Here is a tiny trained network, its code and every weight. The questions are about switching its units off for an input and a class, where a switched-off unit gives its printed mean instead of its output.

import numpy as np


def w(rows, s, z=0):
    codes = np.array(rows[::2]) - 128.0
    scale = np.full(codes.shape[1], s)
    scale[-1] = z or s
    return codes * scale


def norm(h):
    return h / np.sqrt((h * h).mean(-1, keepdims=True) + 1e-5)


def f(y):
    return y / 2 * (1 + np.tanh(0.7978845608 * (y + 0.044715 * y**3)))


def log_softmax(a):
    a = a - a.max(-1, keepdims=True)
    return a - np.log(np.exp(a).sum(-1, keepdims=True))


def net(x, mask):
    res = np.array(x, float).reshape(1, 8) / 4 @ E
    u = 0
    for l in range(2):
        y = f(norm(res) @ A[l][:, :-1].T + A[l][:, -1])
        res = res + np.where(mask[u : u + 9], y, B[l][:, -1]) @ B[l][:, :-1]
        u += 9
    return log_softmax(norm(res)[-1] @ U[:, :-1].T + U[:, -1])


A, B = {}, {}
E = w([
[126,166,158,226,91,115,162,59,140,122,6,97],'x0',
[125,131,149,120,128,109,117,143,125,137,117,130],'x1',
[120,243,140,20,123,141,99,37,73,25,136,61],'x2',
[121,112,129,119,157,115,143,117,118,119,114,140],'x3',
[22,148,33,132,135,79,82,122,177,121,114,98],'x4',
[124,120,124,135,134,146,121,129,118,116,124,127],'x5',
[116,210,110,132,142,153,203,212,128,109,103,182],'x6',
[126,119,125,134,128,132,128,128,126,109,129,130],'x7',
],0.012)
A[0] = w([
[69,181,93,130,119,115,205,183,179,92,130,206,36],'L0N0',
[181,92,173,117,89,152,160,147,91,115,135,157,47],'L0N1',
[136,96,82,46,184,133,84,204,160,118,172,126,116],'L0N2',
[121,39,118,132,126,76,73,44,155,150,148,109,42],'L0N3',
[1,157,25,148,114,49,81,123,148,139,121,142,2],'L0N4',
[105,69,138,117,99,119,80,72,132,143,128,133,48],'L0N5',
[130,170,128,217,124,105,119,90,155,132,33,106,83],'L0N6',
[92,107,91,68,150,151,112,146,147,167,208,160,47],'L0N7',
[92,73,103,155,134,125,139,171,159,183,112,138,98],'L0N8',
],0.0096,0.009)
B[0] = w([
[192,125,63,129,136,120,30,146,60,212,65,44,194],'L0N0',
[159,109,134,76,166,118,146,100,163,164,112,98,170],'L0N1',
[81,112,125,128,21,137,164,68,115,138,66,178,254],'L0N2',
[190,123,74,130,131,130,75,157,94,178,107,68,210],'L0N3',
[117,76,207,61,183,239,155,171,247,108,111,55,228],'L0N4',
[180,144,120,132,123,122,114,189,87,162,70,78,154],'L0N5',
[67,62,112,62,46,120,209,113,77,111,115,201,244],'L0N6',
[83,86,157,102,103,92,187,155,81,78,117,143,191],'L0N7',
[127,186,102,178,140,92,104,68,156,69,180,139,232],'L0N8',
],0.012,0.0063)
A[1] = w([
[247,113,223,117,167,182,177,118,151,131,129,139,1],'L1N0',
[101,202,145,101,176,107,122,78,131,76,179,133,26],'L1N1',
[115,102,110,60,145,123,86,198,104,111,208,163,94],'L1N2',
[84,193,122,74,138,127,104,96,124,69,145,93,75],'L1N3',
[132,75,100,208,153,102,128,157,189,129,157,159,76],'L1N4',
[174,124,131,131,122,94,73,156,92,111,121,64,111],'L1N5',
[145,225,92,120,162,165,161,223,88,127,70,148,60],'L1N6',
[96,126,110,129,197,150,96,151,206,83,122,99,96],'L1N7',
[113,176,100,126,164,153,170,201,101,116,109,148,35],'L1N8',
],0.012,0.005)
B[1] = w([
[72,111,131,100,169,166,122,190,225,98,133,69,254],'L1N0',
[141,168,136,181,122,111,106,143,141,133,163,139,176],'L1N1',
[129,68,127,149,94,130,190,84,126,101,30,127,170],'L1N2',
[122,172,140,188,185,91,141,200,119,132,163,195,249],'L1N3',
[127,250,165,142,170,86,100,140,74,85,176,167,242],'L1N4',
[165,129,86,142,145,141,103,109,98,174,161,129,204],'L1N5',
[169,63,92,110,120,131,64,81,92,197,180,103,227],'L1N6',
[161,144,185,102,156,162,144,150,160,145,144,92,215],'L1N7',
[133,107,106,135,113,129,100,115,117,141,115,99,162],'L1N8',
],0.015,0.0055)
U = w([
[84,94,146,101,19,117,220,81,99,97,56,180,204],'0',
[103,128,175,70,192,190,113,183,248,111,116,43,140],'1',
[159,231,167,185,176,73,80,152,96,117,187,197,173],'2',
[217,101,79,112,128,141,19,102,70,212,109,65,3],'3',
],0.015,0.0017)

Each question gives the input, the list of numbers given to net, and the class t.
The units are the neurons (one row each of A and B). Each row of codes is followed by its name. A weight is (code - 128) times the scale printed after its matrix; where a second scale follows, it is the last column's (A, B and U).
mask holds one flag per neuron, layer by layer. A switched-off neuron (its flag False) gives its mean, the last column of its row in B, instead of its output. The means were averaged over made-up inputs and are rounded, as every weight is.
A unit's drop is (log p(t) with every unit on - log p(t) with that unit switched off) / (log p(t) with every unit on - log p(t) with every unit switched off).
The circuit of an input: a set's keep is (log p(t) with only the set's units on - log p(t) with every unit switched off) / (log p(t) with every unit on - log p(t) with every unit switched off). Starting from the 12 units with the biggest drops (on a tie, the unit counted first), units are removed one at a time, each time the one whose removal leaves the highest keep (on an exact tie, the one counted first), for as long as the keep stays at least 0.8.
circuit, biggest first: the units of the circuit, biggest drop first
k most important neurons: the k neurons with the biggest drops, biggest first
top k neurons in layer l: the k neurons of layer l with the biggest drops, biggest first
drop of u: that unit's drop, to one decimal
input [-4,5,7,5,-7,3,-4,6], class 1: top 2 neurons in layer 1 => L1N0; L1N4
input [-8,1,-5,-8,-3,-2,8,1], class 0: top 2 neurons in layer 0 => L0N2; L0N7
input [-5,3,5,7,-3,7,1,-8], class 0: circuit, biggest first => L1N2
input [4,0,-6,0,-5,-1,-3,-4], class 2: top 3 neurons in layer 0 => L0N4; L0N8; L0N2
input [-6,-5,-4,0,-8,-4,6,0], class 1: 2 most important neurons => L1N0; L0N6
input [-4,8,-3,7,2,8,5,6], class 3: top 2 neurons in layer 0 => L0N0; L0N6
input [-4,2,-5,-2,6,-5,7,-6], class 3: 3 most important neurons => L0N0; L1N6; L1N0
input [-1,8,-4,4,-5,7,-5,7], class 1: 4 most important neurons => L1N0; L0N0; L0N1; L1N6
input [-6,-6,3,-4,3,6,8,-5], class 3: 3 most important neurons => L0N0; L1N6; L0N6
input [2,-3,5,1,2,6,5,4], class 2: 4 most important neurons => L1N3; L0N3; L0N5; L1N1
input [-4,-4,-6,6,-7,-7,4,4], class 1: 2 most important neurons => L1N0; L0N1
input [-1,5,4,5,-7,6,8,-4], class 3: 4 most important neurons => L1N6; L0N4; L1N8; L1N7
input [-8,-1,-2,1,7,-3,-5,-4], class 0: 2 most important neurons => L0N2; L0N7
input [5,-3,8,6,3,8,-8,-6], class 2: top 2 neurons in layer 1 => L1N3; L1N6
input [1,8,6,4,4,3,-6,4], class 2: top 2 neurons in layer 1 => L1N3; L1N6
input [-5,0,2,-5,-4,-7,5,7], class 0: most important neuron => L0N2
input [-1,5,-7,-8,-7,-5,4,1], class 1: 3 most important neurons => L1N0; L0N1; L1N3
input [-6,3,-2,-8,8,-7,-7,-2], class 1: top 3 neurons in layer 0 => L0N4; L0N6; L0N0
input [-8,-1,2,-4,-2,5,3,0], class 0: drop of L0N6 => 0.0
input [0,2,-5,-1,-2,1,7,-4], class 3: drop of L1N6 => 0.2
